[152 147 131 150 131 113]  gor
[155 130 158 176 175  73]  belup
[117  90 121 190 152 105]  pon
[157  99 127 186 157  96]  Mib
[117 106 106 171 157  83]  gil
[153 125 144 145 126 136]  fute
[134 134 145 177 181 151]  rukeg
[134 112 145 177 150 111]  naki
[113  87 125 178 153 117]  geg
[169 169 146 182 169  67]  Semuv
[134 112 145 139 132 129]  gebe
[117 103 144 177 155  78]  zifeb
again Semuv:  -> [169]
again rukeg:  -> [134]
all gor: [150] -> 3
again Mib:  -> [157]
order: [ 78 117 103 144 177 155] -> zifeb
rest: [106 171] -> [157  83]
again gor:  -> [131]

[145 145  79 131 152 115 131 131 136] : Pom
[143 151 143 156 156 142 156 143 156] : zogal
[140  83 164 133  99 146 125 139 106] : det
[141 153 102  83 146 153 115 136 135] : zikik
[143 139  77 156 125 135 117 119 168] : vogu
[141 152 100 155 149 151 115 137 131] : zefi
[141 114 115  97 126 114 161 140 151] : nufe
[114 126 141  97 125 114 161 140 116] : sif
[141 153 102  83 146 153 162 170 111] : gereb
[141 152 100  83 149 151 169 137 131] : zon
[141 153 102  83 146 153 105 148 138] : Pumu
order: [115 131 131 136 145 145  79 131 152] -> Pom
order: [114 161 140 151 115 141 114  97 126] -> nufe
again zikik:  -> [153]
rest: [ 97 126 114 161 140] -> [151]
asked: [145 145  79 131 152 115 131 131 136] -> Pom
all zogal: [156] -> 3 4 6 8
all nufe: [161] -> 6

[154 138  94 147  85 158 117 180 111 118  85 156 175 105 152 139 126 156
 154 158 110] : kub
[154 138  94 147  85 158 117 180 110 118  85 156 175 106 123 134 153 140
  96 176 138] : Zimug
[169  97 140 153  97  89 166 111 145 131 133 125 172 106 132 134 153 140
  95 176 104] : rakez
[154 147 163 151 159 126 109 138 110 117  85 156 110  94 154 175 152 105
 158 139 180] : Sef
[145  96 129 130 106 147 133  83 137 137 102 157 164  95 172  69 139  82
 105 137 142] : depup
order: [ 85  85  94 105 110 111 117 118 126 138 139 147 152 154 154 156 156 158
 158 175 180] -> kub
all Zimug: [156] -> 11
all rakez: [166] -> 6
rest: [134 153 140  95 176] -> [104]
rest: [117  85 156] -> [110  94 154 175 152 105 158 139 180]
rest: [118  85 156 175 105] -> [152 139 126 156 154 158 110]

[138 149 166 110 122 112 139 106 129 141] : lonop
[ 94 161 116 122 139 149 137 110 132 111] : Mos
[ 94 161 116 122 139 149 137 129 132 111] : poduv
[107 161 161 137 118 118 161 145 101 118] : zazil
[139  99 121 157 149 133 152 122 147 137] : senut
[119 119 123 140 119 137 121 119 160 119] : doro
rest: [149 137 129 132] -> [111]
again doro:  -> [119]
asked: [107 161 161 137 118 118 161 145 101 118] -> zazil
all zazil: [161] -> 1 2 6

[134 107 113 142 132 154 105] = Zibid
[175 173 142  90 130 149 157] = desov
[175 173 142  90 130 149  99] = gudab
asked: [134 107 113 142 132 154 105] -> Zibid
order: [ 90 130 149  99 175 173 142] -> gudab
order: [ 99 175 173 142  90 130 149] -> gudab
order: [105 107 113 132 134 142 154] -> Zibid

[128 129 128 125 127 128 128 128 128 125 120 133 128 128 133 126 128 129
 124 132 128 126 128 124 126 143 126 128 134 110 126 128 128 128 132 129
 128 127] : Levag
[131 122 128 128 127 129 129 136 120 142 135 149 130 132 129 120 126 129
 128 128 137 118 128 129 126 128 120 128 126 127 139 128 128 127 128 131
 105 128] : fesum
[136 127 122 130 129 138 130 112 130 130 130 130 122 127 129 126 126 126
 126 131 130 138 127 137 123 125 127 128 124 127 127 129 130 132 127 127
 139 132] : sed
[129 126 128 137 129 129 127 127 128 136 142 120 128 128 120 131 129 126
 139 122 128 132 128 135 131 105 130 128 120 149 128 135 127 128 118 135
 127 129] : dob
[129 129 129 138 129 129 127 128 130 136 130 130 127 128 129 129 129 128
 138 132 127 138 126 129 128 132 124 127 132 101 131 127 101 129 123 126
 127 129] : fosi
[129 129 129 138 129 129 127 128 130 136 130 130 127 128 129 129 129 128
 138 132 127 128 126 129 128 132 124 127 132 101 131 127 128 129 108 130
 129 127] : ligut
asked: [136 127 122 130 129 138 130 112 130 130 130 130 122 127 129 126 126 126
 126 131 130 138 127 137 123 125 127 128 124 127 127 129 130 132 127 127
 139 132] -> sed
rest: [131 122 128] -> [128 127 129 129 136 120 142 135 149 130 132 129 120 126 129 128 128 137
 118 128 129 126 128 120 128 126 127 139 128 128 127 128 131 105 128]
order: [128 127 129 128 128 129 128 131 132 142 105 128 135 129 129 128 126 127
 126 149 127 130 128 128 128 129 120 120 128 139 122 128 120 118 137 131
 136 126] -> fesum
all fosi: [101] -> 29 32
asked: [128 129 128 125 127 128 128 128 128 125 120 133 128 128 133 126 128 129
 124 132 128 126 128 124 126 143 126 128 134 110 126 128 128 128 132 129
 128 127] -> Levag
order: [126 131 129 149 135 127 128 131 128 129 120 129 128 128 127 135 120 120
 137 127 142 136 118 127 129 139 130 128 105 132 128 128 128 129 126 128
 135 122] -> dob
asked: [129 126 128 137 129 129 127 127 128 136 142 120 128 128 120 131 129 126
 139 122 128 132 128 135 131 105 130 128 120 149 128 135 127 128 118 135
 127 129] -> dob

[123 147 127 133 107 124 151 120 139 128 115  99 115 114] : Fumo
[127 141 109 103 160 115 108 117 115 127 117 134 148 144] : loz
[129 123 110 104 152 101 104 123 114 129 117 130 142 123] : goka
[128 127  99 104 152 101 103 123 120 118 106 119 124 135] : Vome
[128 139 123 120 147 116 151 133 127 114 124 115 107  99] : vefa
[112 154  97 146 118 179 110 105 125 153 129 118 139 122] : kar
[129 154 118 110 180 125 122  97 112 153 118 105 146 139] : Vap
order: [125 146 112 154 179 118 129 139 105 153 110 122 118  97] -> kar
rest: [104 152 101 104 123] -> [114 129 117 130 142 123]
order: [114 151 116 124 120  99 133 127 107 147 115 123 128 139] -> vefa
order: [139 146 105 118 153 112  97 122 125 180 110 118 154 129] -> Vap

[143 176 121 149 151 125 160 130 131 145 131 125] -> pamab
[143 176 122 131 151 125 160 129  89 115 141  89] -> neput
[139 116 122 123 113 113 136 127  93  81 134 127] -> sizo
all pamab: [125] -> 5 11
again neput:  -> [89]
asked: [143 176 122 131 151 125 160 129  89 115 141  89] -> neput
rest: [151 125 160 130] -> [131 145 131 125]
rest: [143 176 121] -> [149 151 125 160 130 131 145 131 125]
all sizo: [127] -> 7 11

[154 124 116 131 142 112 120 134 147 122 126  94 143 116 124 120 116 113
 127 121 103 112 145 169 145 135 116 155 118 131 150 144 129 136 126 128
 127 127 127 118 118 120 114 129 143 115 145 107 103 136 160 145  80 107
 104] : fopo
[135 128 125 125 120 126 127 127 127 126 126 130 138 140 130 125 130 131
 121 123 140 117 130 136 132 132 133 115 130 125 123 132 131 126 127 140
 126 133 137 115 140 120 131 124 134 129 131 130 140 126 118 122 127 121
 131] : gevu
[143 120 134 143 155 103 136 169 126  94 114 118 107 107 152 150 112 128
 142 127 116 143 127 160 112 154 136 131 126 128 124 116 124 113 115 104
 118 127  99 116 103 147  80 135 129 120 120 116 144 121 145 118 129 122
 131] : puz
all fopo: [136] -> 33 49
order: [131 122 129 118 145 121 144 116 120 120 129 135  80 147 103 116  99 127
 118 104 115 113 124 116 124 128 126 131 136 154 112 160 127 143 116 127
 142 128 112 150 152 107 107 118 114  94 126 169 136 103 155 143 134 120
 143] -> puz
asked: [154 124 116 131 142 112 120 134 147 122 126  94 143 116 124 120 116 113
 127 121 103 112 145 169 145 135 116 155 118 131 150 144 129 136 126 128
 127 127 127 118 118 120 114 129 143 115 145 107 103 136 160 145  80 107
 104] -> fopo
order: [107 104 154 124 116 131 142 112 120 134 147 122 126  94 143 116 124 120
 116 113 127 121 103 112 145 169 145 135 116 155 118 131 150 144 129 136
 126 128 127 127 127 118 118 120 114 129 143 115 145 107 103 136 160 145
  80] -> fopo
all fopo: [145] -> 22 24 46 51
asked: [135 128 125 125 120 126 127 127 127 126 126 130 138 140 130 125 130 131
 121 123 140 117 130 136 132 132 133 115 130 125 123 132 131 126 127 140
 126 133 137 115 140 120 131 124 134 129 131 130 140 126 118 122 127 121
 131] -> gevu

[ 91 183  85 116 129 178 144 166 129 152 142 102 131 136 117 150]  ninok
[114 123 107 102 123  75 114 161 169  83 127 123 165 104 123 114]  ler
[ 90 183  83 123 124 182 143 166 127 155 144 102 130 138 116 151]  budov
[105 184  99 110 131 114 158 164 154 109 133  88 152 117 121 125]  led
[102 183  96 113 130 131 154 164 147 120 134 113 147 147 119 132]  gos
[ 99 183  91 116 128 146 151 165 142 131 137  95 142 127 118 136]  Digi
[106 183  99 109 131 111 159 164 156 107 132  87 153 116 121 124]  bopub
[105 183  97 111 130 118 157 164 152 113 133  89 151 118 121 126]  zanit
rest: [116 128] -> [146 151 165 142 131 137  95 142 127 118 136]
all gos: [96] -> 2
all led: [184] -> 1
all ler: [114] -> 0 6 15

[143 142 167 142] : bis
[148 136 178 163] : Tedam
[149 141 156 152] : Mim
[148 145 145 148] : tivu
[148 136 145 163] : zonu
[129 140 143 143] : Vuzin
[143 136 147 164] : kome
[128 185 185 185] : Toz
again Vuzin:  -> [143]
again Toz:  -> [185]
again bis:  -> [142]
asked: [143 136 147 164] -> kome
asked: [148 136 145 163] -> zonu
all tivu: [148] -> 0 3
all bis: [142] -> 1 3

[192 134 124 125] -> ror
[140 132 128 140] -> pibek
[121 117 139 136] -> Vebab
[103 145 111 113] -> zusu
[106 166 116 133] -> Tuvag
[123 129 128 149] -> ril
[174 129 129 111] -> gemog
[125 144 146 127] -> pezim
[185 130 127 120] -> vipek
all pibek: [132] -> 1
order: [128 149 123 129] -> ril
all gemog: [129] -> 1 2

[147 114 137  86 134 143]  Non
[191 164 111 133 135 120]  Bulur
[ 86 114 146 143 137 134]  Ged
[ 98 123 135 184 131 146]  Zez
[132 141 132 179 129 129]  Sinek
rest: [ 86 114] -> [146 143 137 134]
asked: [132 141 132 179 129 129] -> Sinek
order: [143 147 114 137  86 134] -> Non

[175 174 104 193] = lidus
[ 87  68 173 185] = goze
[78 78 78 78] = leb
[141  88 110  94] = dadub
[173  87 185  67] = voki
[166 116 169 126] = Muni
[162 184 152 112] = vevi
[169 106 165 107] = libap
[113  76 113 113] = semo
[156 170 148  78] = gim
order: [106 107 165 169] -> libap
order: [ 87  67 173 185] -> voki
all semo: [113] -> 0 2 3
again leb:  -> [78]

